Here is a tiny trained network, its code and every weight. The questions are about switching its units off for an input and a target symbol, where a switched-off unit gives its printed mean instead of its output.

import numpy as np


def w(rows, s, z=0):
    codes = np.array(rows[::2]) - 128.0
    scale = np.full(codes.shape[1], s)
    scale[-1] = z or s
    return codes * scale


def softmax(a):
    e = np.exp(a - a.max(-1, keepdims=True))
    return e / e.sum(-1, keepdims=True)


def log_softmax(a):
    a = a - a.max(-1, keepdims=True)
    return a - np.log(np.exp(a).sum(-1, keepdims=True))


def net(x, mask):
    ids = ['ΔΦγεζηξ'.index(c) for c in x.split()]
    T = len(ids)
    res = E[ids] + P[:T]
    u = 0
    for l in range(3):
        r = res
        for j in range(3):
            rows = slice(3 * j, 3 * j + 3)
            q, k, v = (r @ M[l][rows].T for M in (Q, K, V))
            z = softmax(np.where(np.tri(T) > 0, q @ k.T / 3**0.5, -1e9)) @ v
            o = O[l][rows]
            res = res + np.where(mask[u + j], z, o[:, -1]) @ o[:, :-1]
        u += 3
    return log_softmax(res[-1] @ U[:, :-1].T + U[:, -1])


Q, K, V, O = {}, {}, {}, {}
E = w([
[226,162,90],'Δ',
[20,116,98],'Φ',
[168,45,122],'γ',
[100,214,34],'ε',
[215,196,98],'ζ',
[185,246,102],'η',
[143,135,248],'ξ',
],0.016)
P = w([
[253,94,37],'0',
[227,133,79],'1',
[229,123,107],'2',
[246,120,87],'3',
[226,111,99],'4',
[218,115,113],'5',
[220,83,81],'6',
[235,90,67],'7',
[208,124,74],'8',
[197,100,40],'9',
[189,99,59],'10',
[225,98,45],'11',
[211,122,82],'12',
[211,149,89],'13',
],0.0027)
Q[0] = w([
[131,103,34],'L0H1',
[133,167,139],'L0H1',
[102,178,184],'L0H1',
[101,43,135],'L0H2',
[77,103,93],'L0H2',
[82,128,248],'L0H2',
[79,45,141],'L0H3',
[150,197,84],'L0H3',
[111,141,54],'L0H3',
],0.016)
K[0] = w([
[143,45,68],'L0H1',
[155,136,182],'L0H1',
[176,235,140],'L0H1',
[34,71,35],'L0H2',
[30,163,139],'L0H2',
[97,9,194],'L0H2',
[172,173,133],'L0H3',
[2,110,60],'L0H3',
[110,204,39],'L0H3',
],0.011)
V[0] = w([
[119,156,104],'L0H1',
[207,70,182],'L0H1',
[125,89,66],'L0H1',
[88,165,4],'L0H2',
[222,2,166],'L0H2',
[95,146,56],'L0H2',
[28,128,129],'L0H3',
[149,159,167],'L0H3',
[123,158,69],'L0H3',
],0.0094)
O[0] = w([
[162,130,134,131],'L0H1',
[107,164,107,208],'L0H1',
[124,163,212,168],'L0H1',
[122,136,217,253],'L0H2',
[125,115,141,48],'L0H2',
[142,159,196,177],'L0H2',
[137,98,2,87],'L0H3',
[155,167,174,120],'L0H3',
[93,181,139,200],'L0H3',
],0.0085,0.0044)
Q[1] = w([
[126,102,248],'L1H1',
[161,172,154],'L1H1',
[66,109,115],'L1H1',
[131,95,77],'L1H2',
[167,126,135],'L1H2',
[110,95,99],'L1H2',
[123,114,167],'L1H3',
[83,65,133],'L1H3',
[103,116,144],'L1H3',
],0.016)
K[1] = w([
[126,38,251],'L1H1',
[35,63,119],'L1H1',
[155,153,122],'L1H1',
[147,109,205],'L1H2',
[80,109,155],'L1H2',
[137,74,87],'L1H2',
[154,97,130],'L1H3',
[167,35,195],'L1H3',
[140,133,253],'L1H3',
],0.011)
V[1] = w([
[246,126,175],'L1H1',
[23,174,145],'L1H1',
[66,79,194],'L1H1',
[19,171,230],'L1H2',
[57,255,139],'L1H2',
[213,50,160],'L1H2',
[193,81,111],'L1H3',
[234,122,37],'L1H3',
[232,29,148],'L1H3',
],0.0064)
O[1] = w([
[174,199,171,206],'L1H1',
[76,99,78,123],'L1H1',
[97,78,118,90],'L1H1',
[58,138,119,203],'L1H2',
[69,151,155,255],'L1H2',
[182,254,137,103],'L1H2',
[82,105,141,107],'L1H3',
[59,152,232,173],'L1H3',
[161,59,112,71],'L1H3',
],0.005,0.0058)
Q[2] = w([
[7,87,102],'L2H1',
[155,154,94],'L2H1',
[198,112,127],'L2H1',
[119,179,157],'L2H2',
[147,213,103],'L2H2',
[125,133,121],'L2H2',
[115,174,92],'L2H3',
[113,80,63],'L2H3',
[140,151,203],'L2H3',
],0.014)
K[2] = w([
[97,218,89],'L2H1',
[10,88,206],'L2H1',
[134,76,174],'L2H1',
[102,80,133],'L2H2',
[165,59,225],'L2H2',
[146,160,167],'L2H2',
[94,168,179],'L2H3',
[254,204,165],'L2H3',
[29,138,232],'L2H3',
],0.0089)
V[2] = w([
[100,175,120],'L2H1',
[39,110,117],'L2H1',
[150,91,212],'L2H1',
[133,255,88],'L2H2',
[75,142,215],'L2H2',
[109,118,118],'L2H2',
[184,26,223],'L2H3',
[130,203,118],'L2H3',
[150,100,202],'L2H3',
],0.0095)
O[2] = w([
[213,58,162,155],'L2H1',
[109,159,218,69],'L2H1',
[90,107,228,221],'L2H1',
[120,213,3,193],'L2H2',
[150,107,185,254],'L2H2',
[81,160,106,95],'L2H2',
[118,96,249,109],'L2H3',
[90,113,29,194],'L2H3',
[145,57,187,182],'L2H3',
],0.006,0.0079)
U = w([
[165,132,156,90],'Δ',
[5,130,169,157],'Φ',
[102,129,207,162],'γ',
[54,151,125,173],'ε',
[152,162,164,86],'ζ',
[84,207,179,2],'η',
[139,82,131,176],'ξ',
],0.015,0.0099)

Each question gives the input, a string of symbols that net reads in full, and the target symbol t.
The units are the heads (3 rows each of Q, K, V and O). Each row of codes is followed by its name. A weight is (code - 128) times the scale printed after its matrix; where a second scale follows, it is the last column's (O and U).
mask holds one flag per head, layer by layer. A switched-off head (its flag False) gives its mean, the last column of its rows in O, instead of its output. The means were averaged over made-up inputs and are rounded, as every weight is.
A unit's drop is (log p(t) with every unit on - log p(t) with that unit switched off) / (log p(t) with every unit on - log p(t) with every unit switched off).
The circuit of an input: a set's keep is (log p(t) with only the set's units on - log p(t) with every unit switched off) / (log p(t) with every unit on - log p(t) with every unit switched off). Starting from all 9 units, units are removed one at a time, each time the one whose removal leaves the highest keep (on an exact tie, the one counted first), for as long as the keep stays at least 0.8.
units of the circuit, in order: the units of the circuit, biggest drop first
unit that matters most: the unit with the biggest drop
heads that matter: for each layer, one digit per head in row order, 1 if its drop is at least 0.15 and else 0, layers parted by /
drop when u is switched off: that unit's drop, to one decimal
input ζ γ ξ ζ Δ, target γ: units of the circuit, in order => (L2H3; L0H3)
input ζ η ε ζ η η ε ξ, target ε: units of the circuit, in order => (L2H2; L0H2)
input ζ ε Φ Φ ε Φ, target ε: units of the circuit, in order => (L1H3; L2H3)
input ζ γ Φ γ η ζ ζ ζ ε ζ, target ε: heads that matter => 001 / 100 / 001
input ξ γ ζ ζ ζ ζ ε γ Δ η ξ η, target γ: unit that matters most => L1H2
input ξ γ η η, target γ: heads that matter => 101 / 101 / 011
input Φ γ Φ, target γ: heads that matter => 001 / 001 / 001
input ζ Φ ε Φ, target ε: heads that matter => 001 / 111 / 111
input ζ γ ξ Δ η ζ γ γ ζ γ ε Φ Φ η, target ε: heads that matter => 101 / 101 / 001
input γ γ η η ξ ζ, target γ: units of the circuit, in order => (L2H3; L0H3)
input ξ η ε ζ ε η ζ ξ, target ε: heads that matter => 010 / 000 / 011
input ξ η γ Δ ζ ζ γ ε ξ ζ ε Δ, target ε: units of the circuit, in order => (L2H3; L0H3; L1H1; L1H3)
input η ε ε ξ η, target ε: heads that matter => 011 / 000 / 001
input ζ ζ ζ ξ γ η γ γ, target γ: heads that matter => 001 / 000 / 001
input ζ ξ ζ ζ ξ, target ξ: heads that matter => 010 / 000 / 000
input ζ η Φ η ξ η ζ ξ Φ ζ γ Δ, target γ: drop when L1H1 is switched off => 0.7
input ζ ξ ζ ζ ζ ζ Δ γ, target γ: drop when L2H2 is switched off => -0.1
input ξ ξ ζ ζ ζ Δ γ γ Φ η Φ, target γ: drop when L1H2 is switched off => 0.1
input Φ ζ Φ ξ, target ξ: drop when L0H2 is switched off => 0.5
